k90: [-1.76  0.98 -5.09 -0.90  1.14  0.17  0.77  3.72 -1.87  0.41 -1.52  4.59
 -6.78 -2.73  4.89 -0.69  3.24  4.59  4.02 -0.98 -2.34 -1.10 -5.50 -1.23
  2.04  2.25  2.33  0.94 -3.17  0.03 -0.20 -0.01 -2.59 -1.86]
k473: [ 0.21  1.15 -3.48 -0.59  1.16  1.17  1.80  0.43 -2.89  1.80 -2.24  1.24
 -4.55 -1.08  2.51 -0.93  0.83  3.65 -1.70 -0.74 -0.98  0.46 -2.59 -0.50
  2.75  1.27 -0.33  2.02 -0.32  1.14 -0.96 -0.02 -2.04  0.03]
k289: [ 0.08  1.15 -3.95 -0.67  1.14  1.13  1.81  0.76 -3.13  1.77 -2.16  1.75
 -5.15 -1.39  2.84 -0.97  1.18  3.98  2.18 -0.81 -1.28  0.32 -2.17 -0.45
  2.86  1.16 -0.75  2.14  0.10  1.31 -1.12 -0.06 -1.97  0.24]
k250: [-5.47  0.91 -4.03 -0.82  1.63 -1.67 -1.84  8.61  3.50 -2.62 -1.24  7.30
 -6.04 -3.31  7.68  0.20  5.53  3.76  7.87 -0.95 -2.26 -3.35 -6.61 -0.52
 -1.40  1.54  6.63 -1.27 -6.48 -2.46  2.80  0.80 -1.22 -2.79]
k13: [ 0.21  1.15 -3.48 -0.59  1.16  1.17  1.80  0.43 -2.89  1.80 -2.24  1.24
 -4.55 -1.08  2.51 -0.93  0.83  3.65  2.00 -0.74 -0.98  0.46 -2.59 -0.50
  2.75  1.27 -0.33  2.02 -0.32  1.14 -0.96 -0.02 -2.04  0.03]
k578: [-2.32 -0.06  5.60  0.87  0.54 -1.36 -2.72  1.60  7.50 -2.72 -0.37 -2.27
  6.51  2.47 -0.56  1.21 -1.06 -4.02  1.96  0.66  2.95 -0.81  4.36  2.67
 -4.90 -3.30  2.01 -2.03  0.10 -2.21  3.66  1.31  3.74  2.07]
k7: [ 0.08  1.15 -3.95 -0.67  1.14  1.13  1.81  0.76 -3.13  1.77 -2.16  1.75
 -5.15 -1.39  2.84 -0.97  1.18  3.98  2.18 -0.81 -1.28  0.32 -3.15 -0.71
  2.91  1.54 -0.11  2.01 -0.67  1.12 -1.03 -0.08 -2.29 -0.28]
size: [ 0.21  1.15 -3.48 -0.59  1.16  1.17  1.80  0.43] => 8
size: [ 0.08  1.15 -3.95 -0.67  1.14  1.13  1.81  0.76 -3.13  1.77 -2.16  1.75
 -5.15 -1.39  2.84 -0.97  1.18  3.98  2.18 -0.81 -1.28  0.32 -3.15 -0.71
  2.91  1.54 -0.11  2.01 -0.67  1.12 -1.03 -0.08] => 32
Table of tags by key:
[-5.48] -> k977
[-1.26] -> k669
[-1.27] -> k918
[2.00] -> k238
[-6.48] -> k205
[2.01] -> k575
[-5.47] -> k162
join k250 28:  => k918
size: [ 0.21  1.15 -3.48 -0.59  1.16  1.17  1.80  0.43 -2.89  1.80 -2.24  1.24
 -4.55 -1.08  2.51 -0.93  0.83  3.65  2.00 -0.74 -0.98  0.46 -2.59 -0.50
  2.75  1.27 -0.33  2.02 -0.32] => 29
size: [ 0.08  1.15 -3.95 -0.67  1.14  1.13  1.81  0.76] => 8
size: [-5.47  0.91 -4.03 -0.82  1.63 -1.67 -1.84  8.61  3.50 -2.62 -1.24  7.30
 -6.04 -3.31  7.68  0.20  5.53  3.76  7.87 -0.95 -2.26 -3.35] => 22

k360: [-0.23  0.02  2.16  1.63  1.67  3.78]
k484: [ 4.01 -1.59  0.75  2.12  2.58  2.19]
k826: [-0.82 -0.06 -0.93  0.88 -3.04  2.84]
k263: [-2.34  1.96 -0.08 -3.11  2.39 -6.47]
k366: [ 2.65  0.06 -0.70  1.10  0.80  1.59]
k974: [ 0.16  0.60 -0.22 -0.16  0.50 -1.56]
k567: [-5.59  1.74 -1.95 -1.65 -8.60  1.43]
k646: [-3.87  2.31 -1.07 -2.89 -2.48 -4.71]
k562: [-2.92  1.66 -0.98 -2.20 -1.30 -2.40]
k628: [-6.57  2.75 -2.11 -3.71 -2.47 -5.03]
size: [0.16] => 1
Table of tags by key:
[-6.57] -> k409
[2.31] -> k684
[-2.92] -> k640
[-3.87] -> k126
[0.16] -> k242
[-5.59] -> k240
[2.65] -> k610
join k646 1:  => k126
[ 4.01 -1.59  0.75  2.12  2.58  2.19] => k484

k427: [-8.08  1.37 -1.59  0.39  1.33]
k392: [-8.08  1.37 -1.59  0.39 -3.52]
k26: [-8.08  1.51 -1.59  0.39  3.97]
k661: [-8.08  1.37 -1.59  0.39  3.97]
size: [-8.08  1.37 -1.59] => 3
key -> tag
[1.33] -> k565
[1.32] -> k987
[3.98] -> k954
[3.97] -> k400
[0.39] -> k902
join k427 5:  => k565

k873: [-0.60  1.15  2.13 -0.03 -1.33 -0.57 -1.71  0.12 -0.03 -2.74 -0.75  1.48
 -0.54  0.97  2.19 -0.41  1.48  0.24 -0.13  2.02  0.27  0.33 -1.82 -0.95
  0.17 -0.88 -2.00 -0.64  0.80  1.00 -0.11 -0.44  0.39  0.73 -0.91  1.18
 -0.64 -2.02 -2.67 -3.13 -2.60  2.13 -4.47 -1.06]
k270: [ 0.92 -0.90 -0.57  0.74  0.07 -0.70  6.52  1.14 -0.28  0.35 -1.05 -0.95
 -1.54  0.62  1.16  1.35 -2.62  1.19  2.67 -1.48 -0.99  2.07 -1.50  0.81
 -1.18 -0.07 -1.14 -0.98  0.76  1.88 -0.24  3.26  0.77 -1.10  1.08  1.18
 -1.86  0.57 -4.53  0.35  1.19  1.72 -0.36 -0.98]
k768: [ 0.43 -0.09 -1.96 -0.73  0.78 -0.65  1.62 -0.18 -0.16  2.50  0.71 -2.03
 -0.12 -0.88 -1.33  1.08 -1.75 -0.13  0.50 -2.44 -0.01 -0.19 -1.98  1.38
 -0.38  1.00  0.79  0.21 -0.55 -1.42  0.39  1.11  0.82 -1.55  0.71  1.18
  0.32  2.25  1.91  3.29  1.78 -1.23  4.74  0.21]
k828: [-0.60  1.15  2.13 -0.03 -1.33 -0.57 -1.71  0.12 -0.03 -2.74 -0.75  1.48
 -0.54  0.97  2.19 -0.41  1.48  0.24 -0.13  2.02  0.27  0.33  1.19 -0.95
  0.17  1.23 -2.00 -0.64  0.80  1.00 -0.11 -0.44  0.39  0.73 -0.91  1.18
 -0.64 -2.02 -2.67 -3.13 -2.60  1.17 -4.47 -0.64]
tags:
[0.21] -> k35
[-0.98] -> k530
[0.22] -> k634
[-0.01] -> k449
[0.20] -> k701
join k768 28:  => k35
size: [ 0.92 -0.90 -0.57  0.74  0.07 -0.70  6.52  1.14 -0.28  0.35 -1.05 -0.95
 -1.54  0.62  1.16  1.35 -2.62  1.19  2.67 -1.48 -0.99  2.07] => 22

